Below is a small trained network, with its code and all its weights. Each question gives an input and a target symbol and asks what happens when units are switched off, that is, made to give their printed mean instead of their output.

import numpy as np


def w(rows, s, z=0):
    codes = np.array(rows[::2]) - 128.0
    scale = np.full(codes.shape[1], s)
    scale[-1] = z or s
    return codes * scale


def f(y):
    return np.maximum(y, 0)


def softmax(a):
    e = np.exp(a - a.max(-1, keepdims=True))
    return e / e.sum(-1, keepdims=True)


def log_softmax(a):
    a = a - a.max(-1, keepdims=True)
    return a - np.log(np.exp(a).sum(-1, keepdims=True))


def net(x, mask):
    ids = ['ΘΦαγζηλπτψ'.index(c) for c in x.split()]
    T = len(ids)
    res = E[ids] + P[:T]
    u = 0
    for l in range(2):
        r = res
        for j in range(3):
            rows = slice(3 * j, 3 * j + 3)
            q, k, v = (r @ M[l][rows].T for M in (Q, K, V))
            z = softmax(np.where(np.tri(T) > 0, q @ k.T / 3**0.5, -1e9)) @ v
            o = O[l][rows]
            res = res + np.where(mask[u + j], z, o[:, -1]) @ o[:, :-1]
        u += 3
        y = f(res @ A[l][:, :-1].T + A[l][:, -1])
        res = res + np.where(mask[u : u + 12], y, B[l][:, -1]) @ B[l][:, :-1]
        u += 12
    return log_softmax(res[-1] @ U[:, :-1].T + U[:, -1])


Q, K, V, O, A, B = {}, {}, {}, {}, {}, {}
E = w([
[126,98,153,165,106,138,79],'Θ',
[149,37,99,91,116,117,190],'Φ',
[57,124,60,57,66,115,131],'α',
[70,58,133,124,117,129,186],'γ',
[86,83,130,148,54,127,247],'ζ',
[169,92,90,159,204,191,189],'η',
[117,162,70,88,142,154,214],'λ',
[23,123,219,99,210,114,165],'π',
[149,97,129,41,63,49,163],'τ',
[175,170,76,66,155,202,122],'ψ',
],0.013)
P = w([
[22,110,147,109,140,255,161],'0',
[84,59,141,104,113,197,158],'1',
[107,54,127,104,116,153,137],'2',
[128,64,124,116,126,122,132],'3',
[143,88,123,126,122,103,131],'4',
[169,101,134,135,124,89,133],'5',
[197,127,137,145,115,78,139],'6',
[211,138,140,151,107,65,142],'7',
[210,153,139,158,116,63,142],'8',
],0.0072)
Q[0] = w([
[120,165,74,97,174,161,168],'L0H1',
[152,255,16,176,119,229,2],'L0H1',
[112,156,166,180,132,163,52],'L0H1',
[160,91,87,149,109,172,124],'L0H2',
[106,156,140,174,126,53,173],'L0H2',
[116,238,151,121,208,153,44],'L0H2',
[155,144,138,137,98,101,81],'L0H3',
[101,104,83,90,127,160,214],'L0H3',
[143,109,152,156,91,107,99],'L0H3',
],0.0091)
K[0] = w([
[119,127,69,93,185,170,190],'L0H1',
[112,30,55,143,88,253,84],'L0H1',
[71,73,143,205,92,203,46],'L0H1',
[172,108,96,146,79,109,129],'L0H2',
[106,169,217,112,192,28,118],'L0H2',
[37,1,137,104,144,206,169],'L0H2',
[116,107,140,144,79,157,83],'L0H3',
[171,179,89,100,169,90,166],'L0H3',
[129,129,137,161,127,160,102],'L0H3',
],0.0085)
V[0] = w([
[51,115,117,202,123,148,140],'L0H1',
[130,119,120,22,151,142,246],'L0H1',
[124,195,240,195,240,82,63],'L0H1',
[164,143,39,156,78,168,77],'L0H2',
[168,115,40,207,45,141,67],'L0H2',
[175,107,55,230,36,129,135],'L0H2',
[161,115,98,148,190,136,126],'L0H3',
[168,141,155,227,118,109,133],'L0H3',
[88,100,220,218,33,116,2],'L0H3',
],0.0056)
O[0] = w([
[130,164,235,225,105,114,95,164],'L0H1',
[146,57,147,114,71,201,253,228],'L0H1',
[58,101,31,216,83,141,8,3],'L0H1',
[141,120,206,127,152,79,156,115],'L0H2',
[159,134,221,166,200,44,162,102],'L0H2',
[193,207,197,170,196,48,195,118],'L0H2',
[134,85,80,72,122,140,150,134],'L0H3',
[147,148,66,138,110,73,149,68],'L0H3',
[79,196,94,223,198,48,55,61],'L0H3',
],0.0041,0.004)
A[0] = w([
[152,128,95,170,155,180,146,143],'L0N1',
[176,74,114,132,161,147,158,150],'L0N2',
[115,201,127,147,121,139,153,164],'L0N3',
[56,155,196,139,225,141,148,87],'L0N4',
[146,60,212,197,130,137,144,202],'L0N5',
[152,130,95,161,159,3,54,118],'L0N6',
[132,57,160,132,17,80,97,252],'L0N7',
[135,161,100,176,154,18,47,118],'L0N8',
[218,142,161,106,109,164,78,163],'L0N9',
[133,149,169,180,145,57,78,129],'L0N10',
[71,100,233,108,142,35,195,69],'L0N11',
[116,147,140,176,154,81,76,112],'L0N12',
],0.0074,0.0041)
B[0] = w([
[159,133,67,165,188,126,117,172],'L0N1',
[145,73,146,138,176,137,175,225],'L0N2',
[152,177,141,124,113,110,196,138],'L0N3',
[107,153,195,205,204,179,41,143],'L0N4',
[92,35,162,171,171,119,105,253],'L0N5',
[108,153,3,37,64,120,209,163],'L0N6',
[26,36,130,114,141,45,77,245],'L0N7',
[100,140,32,57,82,165,209,165],'L0N8',
[156,173,145,112,189,140,6,185],'L0N9',
[65,96,74,66,78,155,142,169],'L0N10',
[118,141,238,119,128,83,175,173],'L0N11',
[90,113,86,64,98,139,180,157],'L0N12',
],0.0069,0.0064)
Q[1] = w([
[129,135,153,123,100,69,196],'L1H1',
[168,186,164,164,122,161,84],'L1H1',
[183,160,87,113,127,153,127],'L1H1',
[141,144,155,155,162,174,135],'L1H2',
[139,123,137,171,161,135,143],'L1H2',
[122,149,102,187,116,163,10],'L1H2',
[141,139,135,192,196,113,104],'L1H3',
[139,73,174,131,156,77,179],'L1H3',
[155,98,163,166,183,124,135],'L1H3',
],0.012)
K[1] = w([
[139,204,182,146,66,77,196],'L1H1',
[128,114,200,115,237,214,118],'L1H1',
[184,151,135,66,186,193,137],'L1H1',
[200,134,148,138,190,214,174],'L1H2',
[173,138,168,199,181,123,167],'L1H2',
[55,64,167,114,163,225,94],'L1H2',
[129,69,255,185,180,140,139],'L1H3',
[205,170,127,157,135,60,142],'L1H3',
[209,151,190,180,161,108,143],'L1H3',
],0.0075)
V[1] = w([
[133,130,252,162,47,114,181],'L1H1',
[121,107,109,107,105,52,134],'L1H1',
[135,144,134,157,61,77,157],'L1H1',
[120,108,147,137,125,188,146],'L1H2',
[97,81,182,48,87,41,48],'L1H2',
[98,145,241,194,119,121,109],'L1H2',
[182,106,153,254,194,161,108],'L1H3',
[176,202,79,134,120,165,10],'L1H3',
[97,72,67,112,124,95,92],'L1H3',
],0.0071)
O[1] = w([
[43,173,114,160,112,48,130,135],'L1H1',
[43,66,115,123,99,188,109,151],'L1H1',
[58,95,119,128,90,101,168,102],'L1H1',
[158,175,156,157,124,56,76,167],'L1H2',
[20,221,127,91,111,254,123,148],'L1H2',
[80,149,98,89,63,49,109,107],'L1H2',
[127,97,228,88,35,90,84,123],'L1H3',
[50,55,152,33,198,62,159,6],'L1H3',
[170,195,136,111,124,204,161,154],'L1H3',
],0.0057,0.014)
A[1] = w([
[148,105,127,190,127,179,177,110],'L1N1',
[87,194,82,16,70,183,152,238],'L1N2',
[136,129,211,214,177,117,50,108],'L1N3',
[77,89,135,4,197,71,181,24],'L1N4',
[164,149,24,67,168,173,138,121],'L1N5',
[226,162,163,143,254,122,82,167],'L1N6',
[101,85,142,146,124,162,75,206],'L1N7',
[99,111,135,136,96,178,71,237],'L1N8',
[141,160,161,76,92,182,220,217],'L1N9',
[89,108,221,158,73,148,57,225],'L1N10',
[119,74,199,29,86,72,157,3],'L1N11',
[196,142,96,110,118,160,222,72],'L1N12',
],0.0075,0.0036)
B[1] = w([
[137,146,149,150,167,52,130,211],'L1N1',
[125,45,125,170,110,150,199,241],'L1N2',
[21,156,255,77,223,118,187,208],'L1N3',
[85,157,31,53,231,31,115,142],'L1N4',
[93,175,248,96,79,96,120,210],'L1N5',
[41,74,107,146,30,166,116,247],'L1N6',
[152,127,104,152,173,145,124,205],'L1N7',
[161,175,92,150,172,147,141,223],'L1N8',
[173,236,138,81,158,154,174,208],'L1N9',
[173,164,78,150,136,112,32,233],'L1N10',
[140,75,158,20,72,223,57,146],'L1N11',
[179,108,84,84,131,38,66,210],'L1N12',
],0.0075,0.011)
U = w([
[120,203,181,128,221,138,86,157],'Θ',
[154,82,2,186,100,147,74,168],'Φ',
[91,138,136,124,124,177,203,174],'α',
[130,132,132,123,127,121,122,4],'γ',
[133,135,119,125,126,118,124,37],'ζ',
[124,56,166,177,134,102,152,130],'η',
[220,170,92,108,178,87,140,181],'λ',
[103,109,112,69,164,109,114,79],'π',
[86,169,133,157,82,62,129,107],'τ',
[152,141,178,67,37,163,69,146],'ψ',
],0.0086,0.0044)

Each question gives the input, a string of symbols that net reads in full, and the target symbol t.
The units are the heads (3 rows each of Q, K, V and O) and the neurons (one row each of A and B). Each row of codes is followed by its name. A weight is (code - 128) times the scale printed after its matrix; where a second scale follows, it is the last column's (O, A, B and U).
mask holds one flag per unit, layer by layer, with each layer's heads first. A switched-off unit (its flag False) gives its mean, the last column of its rows in O or B, instead of its output. The means were averaged over made-up inputs and are rounded, as every weight is.
A unit's drop is (log p(t) with every unit on - log p(t) with that unit switched off) / (log p(t) with every unit on - log p(t) with every unit switched off).
The circuit of an input: a set's keep is (log p(t) with only the set's units on - log p(t) with every unit switched off) / (log p(t) with every unit on - log p(t) with every unit switched off). Starting from the 12 units with the biggest drops (on a tie, the unit counted first), units are removed one at a time, each time the one whose removal leaves the highest keep (on an exact tie, the one counted first), for as long as the keep stays at least 0.8.
circuit, biggest first: the units of the circuit, biggest drop first
unit that matters most: the unit with the biggest drop
top k neurons: the k neurons with the biggest drops, biggest first
k most important neurons of layer l: the k neurons of layer l with the biggest drops, biggest first
which heads matter: for each layer, one digit per head in row order, 1 if its drop is at least 0.15 and else 0, layers parted by /
input η Θ Φ, target ψ: top 2 neurons -> L0N1; L0N7
input Θ Θ ψ Θ Θ ζ, target τ: circuit, biggest first -> L0N11; L0H2; L1H1; L1H2
input Θ π ζ, target Φ: circuit, biggest first -> L1N3; L1N5
input γ ψ λ ψ Θ τ, target π: circuit, biggest first -> L0N7; L1N4; L1H3
input Θ ψ λ Θ Θ Θ Θ Φ, target λ: circuit, biggest first -> L1N6; L1N3
input π γ Θ ζ ψ τ, target π: which heads matter -> 000 / 001
input ψ η Θ τ ζ ζ, target α: circuit, biggest first -> L1H2; L0N7; L1N2
input ψ η Θ π γ, target Φ: which heads matter -> 100 / 000
input Θ λ η η ζ Θ, target Φ: which heads matter -> 101 / 000
input π η Φ, target Φ: which heads matter -> 100 / 000
input η Θ τ Θ Φ, target α: circuit, biggest first -> L1H2; L0N7
input γ ζ Θ Θ π Θ Θ τ ψ, target ψ: which heads matter -> 000 / 000
input ψ λ Θ ψ ζ, target π: unit that matters most -> L1N4
input Θ λ Θ η Θ, target α: unit that matters most -> L0H3
input η λ ψ ψ Θ Θ γ, target Θ: circuit, biggest first -> L1N6; L1N2
input Θ Θ α Θ, target α: which heads matter -> 101 / 011
input λ Θ γ, target η: circuit, biggest first -> L0N5; L0N7; L1H2; L0H1
input π π Θ, target Θ: 3 most important neurons of layer 1 -> L1N3; L1N6; L1N2
input α Θ Θ λ γ γ, target η: 2 most important neurons of layer 1 -> L1N9; L1N8
input Θ τ Θ Θ Φ, target λ: circuit, biggest first -> L0H1; L1H3; L1N6
input Θ η Θ Φ, target ψ: top 3 neurons -> L0N7; L0N1; L1N11
input Θ Φ α, target α: which heads matter -> 000 / 010
input Θ Θ τ λ Θ Φ ψ Φ, target π: top neuron -> L1N4
input Θ π λ Θ Θ π η Θ γ, target ψ: top 3 neurons -> L1N11; L0N7; L0N1
input λ Θ Φ, target η: top 2 neurons -> L0N5; L0N7
input π Θ π, target Φ: which heads matter -> 110 / 000
